k960: [ 3.54 -7.54 -2.62 -7.44  3.72 -6.79 -2.25  2.17 -1.88  1.32  2.32 -1.36
 -2.00  0.05 -1.21 -3.62 -2.21 -1.74  1.09  1.74 -5.93  1.77 -4.77 -4.51]
k12: [ 1.62  0.16  2.57  1.14  1.39  0.58  2.33 -1.02 -2.07 -2.52  1.64  1.77
  1.00 -4.34  0.77 -0.50  2.71  3.21 -0.12  0.16  0.67  0.78  2.29  1.06]
k586: [ 0.53 -3.49 -4.62 -3.09 -1.94 -3.47 -5.11  4.19  3.89  5.75  1.80 -2.27
 -2.93  4.19 -1.11 -0.18 -4.96 -2.93  1.53  1.10 -2.54  2.04 -3.95 -2.70]
k283: [-8.53  2.43 -0.07  1.50 -2.27  2.60  1.85  2.30 -0.06 -0.67  0.17  0.03
  0.47  1.05 -1.66  2.93 -0.48 -0.02  2.43  1.78  1.78  2.74 -1.37  1.78]
k521: [-4.45 -0.62  1.75  0.84  2.12  0.88 -5.33 -4.42  2.80 -0.24 -1.50  1.97
 -0.75  1.55  0.03 -0.63  2.38 -4.18  0.10 -1.04 -0.82 -5.20 -0.17  0.17]
k319: [-8.53  2.43 -0.07  1.50 -2.27  2.60  1.85  2.30 -0.06 -0.67  0.17  0.03
  0.47  1.05  0.27 -2.17  3.31  1.09 -1.65 -1.98 -2.20 -1.71  2.09  1.92]
k277: [ 2.12 -5.33  0.88 -4.18  1.98 -5.20  0.17  2.38  0.28  0.03 -0.24  2.80
  0.10  0.84 -4.45 -1.04 -0.17  1.75 -0.62 -0.75 -4.42 -1.50  1.55 -0.82]
miss k521: [ 1.55 -0.24  0.10 -1.04  0.88 -0.82 -4.18  0.84 -5.33  2.12  2.38 -0.63
  2.80  1.97 -0.62 -4.45 -5.20 -4.42 -1.50 -0.17  0.17 -0.75  0.03]
[1.75]
order: [-5.33 -5.20 -4.45 -4.42 -4.18 -1.50 -1.04 -0.82 -0.75 -0.62 -0.24 -0.17
  0.03  0.10  0.17  0.28  0.84  0.88  1.55  1.75  1.98  2.12  2.38  2.80]
k277
miss k521: [ 2.80 -5.33 -4.42 -0.75  1.55  0.10  0.84 -5.20  2.38 -0.24  0.17 -1.04
 -0.63 -0.82  1.75 -4.18 -0.17  0.03  1.97  0.88  2.12 -4.45 -1.50]
[-0.62]
again k12: 
[0.16]

k319: [-1.10  4.52 -1.10 -4.78 -1.10 -0.58]
k432: [ 3.53  1.31  3.49 -5.66  0.72 -4.10]
k960: [-0.27  0.17 -0.16 -1.12  2.69 -3.67]
k283: [ 3.24 -0.21  1.84 -2.88 -0.57 -2.88]
k12: [ 6.22 -8.97  3.48 -7.21  0.17 -8.97]
k521: [ 1.79 -1.38  1.84 -5.36 -5.36 -2.40]
again k521: 
[-5.36]
tags:
[1.79] -> k218
[-1.38] -> k902
[-0.21] -> k230
[4.52] -> k924
[-8.97] -> k220
[0.17] -> k85
key k521 2: 
k902
again k319: 
[-1.10]
order: [-0.58 -1.10 -4.78 -1.10  4.52 -1.10]
k319
order: [-7.21  0.17 -8.97  6.22 -8.97  3.48]
k12
again k283: 
[-2.88]
again k12: 
[-8.97]

